Here is a tiny trained network, its code and every weight. The questions are about switching its units off for an input and a target symbol, where a switched-off unit gives its printed mean instead of its output.

import numpy as np


def w(rows, s, z=0):
    codes = np.array(rows[::2]) - 128.0
    scale = np.full(codes.shape[1], s)
    scale[-1] = z or s
    return codes * scale


def softmax(a):
    e = np.exp(a - a.max(-1, keepdims=True))
    return e / e.sum(-1, keepdims=True)


def log_softmax(a):
    a = a - a.max(-1, keepdims=True)
    return a - np.log(np.exp(a).sum(-1, keepdims=True))


def net(x, mask):
    ids = ['ΓΛΞΣαβδεζηθμπτφψ'.index(c) for c in x.split()]
    T = len(ids)
    res = E[ids] + P[:T]
    u = 0
    for l in range(2):
        r = res
        for j in range(3):
            rows = slice(3 * j, 3 * j + 3)
            q, k, v = (r @ M[l][rows].T for M in (Q, K, V))
            z = softmax(np.where(np.tri(T) > 0, q @ k.T / 3**0.5, -1e9)) @ v
            o = O[l][rows]
            res = res + np.where(mask[u + j], z, o[:, -1]) @ o[:, :-1]
        u += 3
    return log_softmax(res[-1] @ U[:, :-1].T + U[:, -1])


Q, K, V, O = {}, {}, {}, {}
E = w([
[125,125,115],'Γ',
[205,5,97],'Λ',
[113,132,112],'Ξ',
[162,154,88],'Σ',
[191,151,87],'α',
[135,104,129],'β',
[114,130,110],'δ',
[124,130,107],'ε',
[112,132,107],'ζ',
[135,130,105],'η',
[53,124,113],'θ',
[69,104,134],'μ',
[119,158,90],'π',
[128,133,106],'τ',
[103,128,111],'φ',
[145,124,110],'ψ',
],0.016)
P = w([
[135,133,160],'0',
[112,90,82],'1',
[130,59,120],'2',
[151,166,213],'3',
[121,185,133],'4',
[114,48,49],'5',
[152,54,185],'6',
[146,204,243],'7',
[6,214,93],'8',
[110,48,102],'9',
],0.017)
Q[0] = w([
[141,255,240],'0.h1',
[107,162,63],'0.h1',
[166,67,186],'0.h1',
[179,134,122],'0.h2',
[123,103,155],'0.h2',
[106,129,98],'0.h2',
[137,90,40],'0.h3',
[166,178,213],'0.h3',
[127,141,154],'0.h3',
],0.017)
K[0] = w([
[121,55,20],'0.h1',
[153,66,182],'0.h1',
[68,254,59],'0.h1',
[153,98,107],'0.h2',
[193,106,123],'0.h2',
[154,119,99],'0.h2',
[164,174,208],'0.h3',
[166,73,83],'0.h3',
[118,119,146],'0.h3',
],0.016)
V[0] = w([
[65,179,119],'0.h1',
[49,46,250],'0.h1',
[79,140,73],'0.h1',
[178,93,168],'0.h2',
[113,187,172],'0.h2',
[79,125,107],'0.h2',
[160,140,102],'0.h3',
[119,85,118],'0.h3',
[146,5,204],'0.h3',
],0.02)
O[0] = w([
[117,90,70,89],'0.h1',
[191,74,122,218],'0.h1',
[89,56,6,107],'0.h1',
[146,176,110,3],'0.h2',
[178,92,57,39],'0.h2',
[150,105,155,245],'0.h2',
[120,69,158,96],'0.h3',
[215,82,156,121],'0.h3',
[148,149,164,81],'0.h3',
],0.011,0.0023)
Q[1] = w([
[92,105,148],'1.h1',
[87,111,180],'1.h1',
[146,64,114],'1.h1',
[102,161,105],'1.h2',
[92,83,144],'1.h2',
[200,232,213],'1.h2',
[170,186,73],'1.h3',
[127,168,116],'1.h3',
[11,155,22],'1.h3',
],0.011)
K[1] = w([
[93,114,207],'1.h1',
[77,54,237],'1.h1',
[94,91,123],'1.h1',
[153,104,190],'1.h2',
[190,204,155],'1.h2',
[158,156,111],'1.h2',
[58,216,100],'1.h3',
[182,38,30],'1.h3',
[135,248,41],'1.h3',
],0.011)
V[1] = w([
[195,141,197],'1.h1',
[254,176,130],'1.h1',
[160,234,138],'1.h1',
[51,74,168],'1.h2',
[163,237,186],'1.h2',
[36,96,148],'1.h2',
[66,50,149],'1.h3',
[116,100,160],'1.h3',
[193,99,153],'1.h3',
],0.0077)
O[1] = w([
[76,82,72,253],'1.h1',
[59,64,123,49],'1.h1',
[38,2,142,90],'1.h1',
[95,27,71,239],'1.h2',
[190,165,217,157],'1.h2',
[28,101,159,210],'1.h2',
[156,82,230,185],'1.h3',
[146,196,141,178],'1.h3',
[101,130,216,183],'1.h3',
],0.0056,0.0016)
U = w([
[86,235,199,59],'Γ',
[161,141,203,139],'Λ',
[254,22,177,47],'Ξ',
[157,124,161,122],'Σ',
[73,158,31,188],'α',
[127,115,186,188],'β',
[144,118,171,139],'δ',
[100,204,144,101],'ε',
[177,145,181,180],'ζ',
[182,42,66,3],'η',
[150,112,172,4],'θ',
[144,133,167,180],'μ',
[230,162,230,112],'π',
[159,105,148,142],'τ',
[154,127,146,119],'φ',
[159,128,155,174],'ψ',
],0.0081,0.0051)

Each question gives the input, a string of symbols that net reads in full, and the target symbol t.
The units are the heads (3 rows each of Q, K, V and O). Each row of codes is followed by its name. A weight is (code - 128) times the scale printed after its matrix; where a second scale follows, it is the last column's (O and U).
mask holds one flag per head, layer by layer. A switched-off head (its flag False) gives its mean, the last column of its rows in O, instead of its output. The means were averaged over made-up inputs and are rounded, as every weight is.
A unit's drop is (log p(t) with every unit on - log p(t) with that unit switched off) / (log p(t) with every unit on - log p(t) with every unit switched off).
The circuit of an input: a set's keep is (log p(t) with only the set's units on - log p(t) with every unit switched off) / (log p(t) with every unit on - log p(t) with every unit switched off). Starting from all 6 units, units are removed one at a time, each time the one whose removal leaves the highest keep (on an exact tie, the one counted first), for as long as the keep stays at least 0.8.
units of the circuit, in order: the units of the circuit, biggest drop first
unit that matters most: the unit with the biggest drop
heads that matter: for each layer, one digit per head in row order, 1 if its drop is at least 0.15 and else 0, layers parted by /
drop when u is switched off: that unit's drop, to one decimal
input Γ π θ δ π μ ζ π Ξ α, target α: units of the circuit, in order : [0.h3]
input α Γ μ Ξ β π π, target π: units of the circuit, in order : [1.h2 0.h3 0.h2 0.h1]
input β Σ φ η θ π π, target η: heads that matter : 100 / 000
input Γ μ π ζ ψ π α θ, target α: heads that matter : 100 / 000
input α μ π β, target Ξ: heads that matter : 101 / 000
input θ θ π ζ Σ, target α: heads that matter : 100 / 010
input Γ α π π η Σ π π π Σ, target α: heads that matter : 001 / 001
input μ Ξ φ μ μ θ μ π μ Γ, target α: heads that matter : 001 / 010
input μ Σ ζ π β φ δ π Σ τ, target α: heads that matter : 001 / 000
input Ξ π μ η ψ, target Ξ: heads that matter : 100 / 000
input η μ θ Σ, target Ξ: units of the circuit, in order : [0.h1 0.h3]
input π π τ, target α: units of the circuit, in order : [0.h1 0.h3]
input α ψ α, target Γ: heads that matter : 110 / 000
input π π φ ζ, target α: units of the circuit, in order : [0.h1]
input π β α, target α: heads that matter : 101 / 010
input θ δ φ μ β β μ β η, target Ξ: heads that matter : 110 / 000
input ζ δ μ θ ζ π θ β Σ, target η: units of the circuit, in order : [0.h1 1.h2]
input α μ β Γ π θ ψ, target α: drop when 0.h1 is switched off : 1.7
input Ξ π Γ β μ ψ ε μ μ Γ, target Ξ: drop when 0.h1 is switched off : 2.1
input φ π Σ π α η Σ β μ π, target π: drop when 1.h3 is switched off : 0.0
input φ Γ π π μ π β π μ π, target α: unit that matters most : 0.h3
